Below is a small trained network, with its code and all its weights. Each question gives an input and a class and asks what happens when units are switched off, that is, made to give their printed mean instead of their output.

import numpy as np


def w(rows, s, z=0):
    codes = np.array(rows[::2]) - 128.0
    scale = np.full(codes.shape[1], s)
    scale[-1] = z or s
    return codes * scale


def norm(h):
    return h / np.sqrt((h * h).mean(-1, keepdims=True) + 1e-5)


def f(y):
    return np.maximum(y, 0)


def log_softmax(a):
    a = a - a.max(-1, keepdims=True)
    return a - np.log(np.exp(a).sum(-1, keepdims=True))


def net(x, mask):
    res = np.array(x, float).reshape(1, 7) / 4 @ E
    u = 0
    for l in range(2):
        y = f(norm(res) @ A[l][:, :-1].T + A[l][:, -1])
        res = res + np.where(mask[u : u + 16], y, B[l][:, -1]) @ B[l][:, :-1]
        u += 16
    return log_softmax(norm(res)[-1] @ U[:, :-1].T + U[:, -1])


A, B = {}, {}
E = w([
[137,216,58,224],'x0',
[147,59,21,87],'x1',
[127,134,180,67],'x2',
[137,238,90,27],'x3',
[157,147,168,175],'x4',
[192,125,76,105],'x5',
[254,145,171,139],'x6',
],0.0058)
A[0] = w([
[115,134,131,101,152],'L0N0',
[105,87,64,111,14],'L0N1',
[132,113,169,252,123],'L0N2',
[112,124,126,234,24],'L0N3',
[231,142,133,122,54],'L0N4',
[104,170,135,120,46],'L0N5',
[84,195,136,122,28],'L0N6',
[86,79,86,106,1],'L0N7',
[113,120,183,72,71],'L0N8',
[109,206,168,105,47],'L0N9',
[114,99,129,87,176],'L0N10',
[95,106,131,144,112],'L0N11',
[123,128,107,130,91],'L0N12',
[109,127,124,216,14],'L0N13',
[130,45,225,94,114],'L0N14',
[195,123,113,133,49],'L0N15',
],0.014,0.0044)
B[0] = w([
[96,113,138,110,165],'L0N0',
[49,109,71,85,168],'L0N1',
[119,94,107,253,253],'L0N2',
[78,125,61,232,196],'L0N3',
[215,172,103,82,186],'L0N4',
[105,164,151,133,148],'L0N5',
[89,182,172,122,167],'L0N6',
[78,101,45,106,163],'L0N7',
[107,89,194,61,188],'L0N8',
[107,160,199,141,189],'L0N9',
[92,78,119,93,191],'L0N10',
[174,116,98,131,159],'L0N11',
[117,121,148,122,137],'L0N12',
[83,148,52,209,178],'L0N13',
[158,6,192,114,248],'L0N14',
[168,156,77,97,157],'L0N15',
],0.027,0.0068)
A[1] = w([
[90,215,195,124,4],'L1N0',
[133,111,156,118,79],'L1N1',
[94,159,82,124,74],'L1N2',
[219,151,96,91,61],'L1N3',
[72,250,222,114,31],'L1N4',
[135,89,149,163,39],'L1N5',
[132,169,106,181,69],'L1N6',
[88,101,176,192,96],'L1N7',
[154,112,169,134,120],'L1N8',
[178,90,204,155,163],'L1N9',
[103,68,141,190,97],'L1N10',
[199,138,101,101,73],'L1N11',
[90,173,167,167,116],'L1N12',
[164,116,163,163,94],'L1N13',
[226,141,118,130,66],'L1N14',
[124,120,179,106,80],'L1N15',
],0.011,0.0044)
B[1] = w([
[51,201,182,97,180],'L1N0',
[123,130,152,134,155],'L1N1',
[129,102,211,121,169],'L1N2',
[218,157,75,85,173],'L1N3',
[56,251,231,133,221],'L1N4',
[170,87,126,137,159],'L1N5',
[124,183,166,160,195],'L1N6',
[223,168,92,88,231],'L1N7',
[123,139,158,160,177],'L1N8',
[168,153,215,197,248],'L1N9',
[202,109,109,153,254],'L1N10',
[187,158,91,89,162],'L1N11',
[117,189,129,100,198],'L1N12',
[169,138,157,155,164],'L1N13',
[203,182,111,94,169],'L1N14',
[111,128,171,152,177],'L1N15',
],0.019,0.0042)
U = w([
[31,79,59,64,173],'0',
[208,177,79,56,99],'1',
[127,51,218,83,151],'2',
[174,175,159,161,2],'3',
[181,48,138,185,112],'4',
[95,146,67,250,173],'5',
[55,220,197,121,172],'6',
],0.017,0.0042)

Each question gives the input, the list of numbers given to net, and the class t.
The units are the neurons (one row each of A and B). Each row of codes is followed by its name. A weight is (code - 128) times the scale printed after its matrix; where a second scale follows, it is the last column's (A, B and U).
mask holds one flag per neuron, layer by layer. A switched-off neuron (its flag False) gives its mean, the last column of its row in B, instead of its output. The means were averaged over made-up inputs and are rounded, as every weight is.
A unit's drop is (log p(t) with every unit on - log p(t) with that unit switched off) / (log p(t) with every unit on - log p(t) with every unit switched off).
The circuit of an input: a set's keep is (log p(t) with only the set's units on - log p(t) with every unit switched off) / (log p(t) with every unit on - log p(t) with every unit switched off). Starting from the 12 units with the biggest drops (on a tie, the unit counted first), units are removed one at a time, each time the one whose removal leaves the highest keep (on an exact tie, the one counted first), for as long as the keep stays at least 0.8.
circuit, biggest first: the units of the circuit, biggest drop first
top k neurons: the k neurons with the biggest drops, biggest first
k most important neurons of layer l: the k neurons of layer l with the biggest drops, biggest first
drop of u: that unit's drop, to one decimal
input [5,-1,-5,3,-7,3,-3], class 6: circuit, biggest first -> (L0N2)
input [-6,8,-1,-5,1,3,2], class 0: top 2 neurons -> (L0N1; L0N7)
input [-5,7,5,-2,-3,0,-3], class 0: top 2 neurons -> (L0N7; L0N1)
input [6,2,2,8,4,-4,5], class 6: circuit, biggest first -> (L0N9; L0N6)
input [-3,1,-1,4,4,-8,-5], class 6: circuit, biggest first -> (L0N14; L0N2)
input [-3,-4,0,2,-8,-8,-2], class 2: top 2 neurons -> (L0N14; L0N10)
input [6,1,5,-1,8,6,2], class 1: top 2 neurons -> (L0N4; L0N15)
input [-3,0,-7,-6,-5,4,-4], class 0: top 2 neurons -> (L0N1; L0N7)
input [2,6,4,4,1,-8,-1], class 6: top 2 neurons -> (L0N14; L0N6)
input [-5,5,5,-2,-7,-7,-8], class 0: drop of L0N7 -> 0.4
input [-4,6,8,0,0,8,6], class 1: drop of L0N4 -> 0.3
input [0,0,0,-1,-3,5,5], class 1: drop of L1N0 -> 0.0
input [-6,8,3,5,8,-2,8], class 1: drop of L0N15 -> 0.1
input [-7,3,-3,-3,-5,1,-5], class 0: circuit, biggest first -> (L0N7)
input [-5,8,7,7,6,4,2], class 1: 2 most important neurons of layer 0 -> (L0N4; L0N14)
